Below is a small trained network, with its code and all its weights. Each question gives an input and a class and asks what happens when units are switched off, that is, made to give their printed mean instead of their output.

import numpy as np


def w(rows, s, z=0):
    codes = np.array(rows[::2]) - 128.0
    scale = np.full(codes.shape[1], s)
    scale[-1] = z or s
    return codes * scale


def f(y):
    return y / 2 * (1 + np.tanh(0.7978845608 * (y + 0.044715 * y**3)))


def log_softmax(a):
    a = a - a.max(-1, keepdims=True)
    return a - np.log(np.exp(a).sum(-1, keepdims=True))


def net(x, mask):
    res = np.array(x, float).reshape(1, 5) / 4 @ E
    y = f(res @ A[0][:, :-1].T + A[0][:, -1])
    res = res + np.where(mask, y, B[0][:, -1]) @ B[0][:, :-1]
    return log_softmax(res[-1] @ U[:, :-1].T + U[:, -1])


A, B = {}, {}
E = w([
[57,95,147,1,173,96,118,103],'x0',
[137,119,136,126,131,135,135,125],'x1',
[208,148,87,125,195,56,142,71],'x2',
[150,158,171,136,202,143,34,196],'x3',
[125,10,138,177,112,116,39,54],'x4',
],0.0078)
A[0] = w([
[160,169,148,127,236,161,10,214,113],'N1',
[154,44,139,175,110,135,48,66,163],'N2',
[109,66,160,182,117,114,60,46,150],'N3',
[253,129,69,117,236,22,131,71,39],'N4',
[39,118,233,136,50,249,107,207,5],'N5',
[98,103,46,124,43,123,196,69,96],'N6',
[155,155,205,109,212,99,6,203,98],'N7',
[57,118,132,10,172,90,102,90,151],'N8',
[146,200,137,93,154,154,204,214,146],'N9',
[202,153,103,220,100,184,143,130,102],'N10',
[227,157,84,148,236,48,139,47,62],'N11',
[146,177,143,103,153,150,229,201,147],'N12',
[205,167,99,203,80,175,134,140,121],'N13',
[72,123,97,96,60,88,201,43,93],'N14',
[97,57,165,160,72,173,76,101,129],'N15',
[198,124,88,228,101,142,150,168,115],'N16',
[134,200,130,96,132,165,213,201,145],'N17',
[167,165,198,152,182,136,38,190,90],'N18',
[113,231,144,96,136,190,220,162,146],'N19',
[100,106,98,133,49,91,215,62,78],'N20',
[225,149,42,120,221,18,131,65,41],'N21',
[208,158,81,216,82,159,125,139,114],'N22',
[139,160,97,96,56,156,223,112,87],'N23',
[143,215,109,87,114,156,192,198,124],'N24',
[190,156,92,245,94,158,121,119,122],'N25',
[123,85,87,125,32,86,225,93,77],'N26',
[144,48,167,180,113,140,67,56,164],'N27',
[175,154,122,229,113,150,147,130,124],'N28',
[59,98,123,8,213,81,123,92,129],'N29',
[170,128,211,128,198,139,20,232,112],'N30',
[39,94,175,79,24,196,102,200,53],'N31',
[125,84,64,111,36,131,198,84,92],'N32',
[152,45,175,165,81,143,65,46,166],'N33',
[196,144,116,215,73,145,141,165,86],'N34',
[117,210,142,110,133,145,186,154,113],'N35',
],0.0053,0.0016)
B[0] = w([
[166,189,103,204,186,200,176,25,230],'N1',
[179,132,96,106,144,40,60,103,232],'N2',
[182,159,72,76,145,31,59,102,219],'N3',
[154,77,77,140,3,206,131,241,253],'N4',
[178,87,88,154,11,184,122,219,224],'N5',
[145,198,108,198,162,198,157,71,220],'N6',
[138,176,115,202,175,207,206,46,215],'N7',
[25,50,228,66,183,108,222,151,205],'N8',
[165,144,78,83,137,65,34,98,216],'N9',
[61,102,191,96,169,105,166,161,230],'N10',
[138,83,97,123,2,193,143,221,246],'N11',
[137,140,94,78,130,53,60,104,208],'N12',
[80,92,171,96,154,98,150,134,230],'N13',
[117,186,141,154,182,180,182,71,216],'N14',
[185,127,60,83,89,89,75,159,201],'N15',
[44,75,222,75,198,91,175,145,231],'N16',
[190,145,88,66,131,64,48,110,215],'N17',
[126,161,131,174,171,183,159,78,200],'N18',
[166,151,76,78,142,41,55,110,223],'N19',
[147,181,122,183,156,187,160,75,216],'N20',
[153,84,97,145,31,179,128,242,247],'N21',
[49,71,219,82,160,103,170,147,237],'N22',
[185,166,96,147,155,130,109,85,196],'N23',
[167,148,88,94,135,59,71,109,213],'N24',
[66,77,183,92,182,94,163,150,246],'N25',
[137,187,110,193,195,200,164,67,222],'N26',
[177,151,78,61,161,43,59,119,227],'N27',
[51,78,190,66,175,114,170,149,216],'N28',
[10,53,219,58,174,110,216,167,216],'N29',
[151,180,106,191,178,192,154,78,224],'N30',
[132,88,122,143,32,170,149,205,209],'N31',
[179,178,92,174,166,192,153,75,213],'N32',
[163,155,103,105,139,54,51,102,236],'N33',
[75,75,191,87,161,124,182,162,219],'N34',
[160,139,113,109,135,77,84,116,178],'N35',
],0.0055,0.0044)
U = w([
[166,143,82,89,146,19,51,93,255],'0',
[27,90,237,83,178,106,192,143,115],'1',
[144,175,109,205,177,213,167,41,125],'2',
[144,104,93,139,4,187,135,225,44],'3',
],0.011,0.00059)

Each question gives the input, the list of numbers given to net, and the class t.
The units are the neurons (one row each of A and B). Each row of codes is followed by its name. A weight is (code - 128) times the scale printed after its matrix; where a second scale follows, it is the last column's (A, B and U).
mask holds one flag per neuron, in row order. A switched-off neuron (its flag False) gives its mean, the last column of its row in B, instead of its output. The means were averaged over made-up inputs and are rounded, as every weight is.
A unit's drop is (log p(t) with every unit on - log p(t) with that unit switched off) / (log p(t) with every unit on - log p(t) with every unit switched off).
The circuit of an input: a set's keep is (log p(t) with only the set's units on - log p(t) with every unit switched off) / (log p(t) with every unit on - log p(t) with every unit switched off). Starting from the 12 units with the biggest drops (on a tie, the unit counted first), units are removed one at a time, each time the one whose removal leaves the highest keep (on an exact tie, the one counted first), for as long as the keep stays at least 0.8.
units of the circuit, in order: the units of the circuit, biggest drop first
top k neurons: the k neurons with the biggest drops, biggest first
drop of u: that unit's drop, to one decimal
input [-1,1,-3,8,-7], class 2: units of the circuit, in order => (N1)
input [-2,8,-2,-8,8], class 0: top 2 neurons => (N27; N3)
input [4,-3,5,3,-2], class 3: units of the circuit, in order => (N4; N21; N11)
input [4,8,5,5,2], class 2: units of the circuit, in order => (N7; N1)
input [7,-8,7,0,2], class 1: top 2 neurons => (N29; N8)
input [7,7,8,5,-2], class 3: units of the circuit, in order => (N4; N21)
input [-2,-7,8,8,4], class 2: top 3 neurons => (N1; N7; N30)
input [5,-7,-1,8,-8], class 0: top 3 neurons => (N9; N19; N17)
input [-6,1,-7,8,-4], class 2: top 2 neurons => (N1; N30)
input [3,5,-6,2,5], class 3: top 2 neurons => (N5; N31)
input [-4,4,-1,-7,7], class 0: drop of N26 => -0.1
input [2,0,7,-2,5], class 3: drop of N27 => 0.0
input [-3,1,-4,4,5], class 0: drop of N3 => 0.1
input [5,-5,-7,4,5], class 3: units of the circuit, in order => (N5)
input [2,-3,8,3,-6], class 3: drop of N4 => 0.3
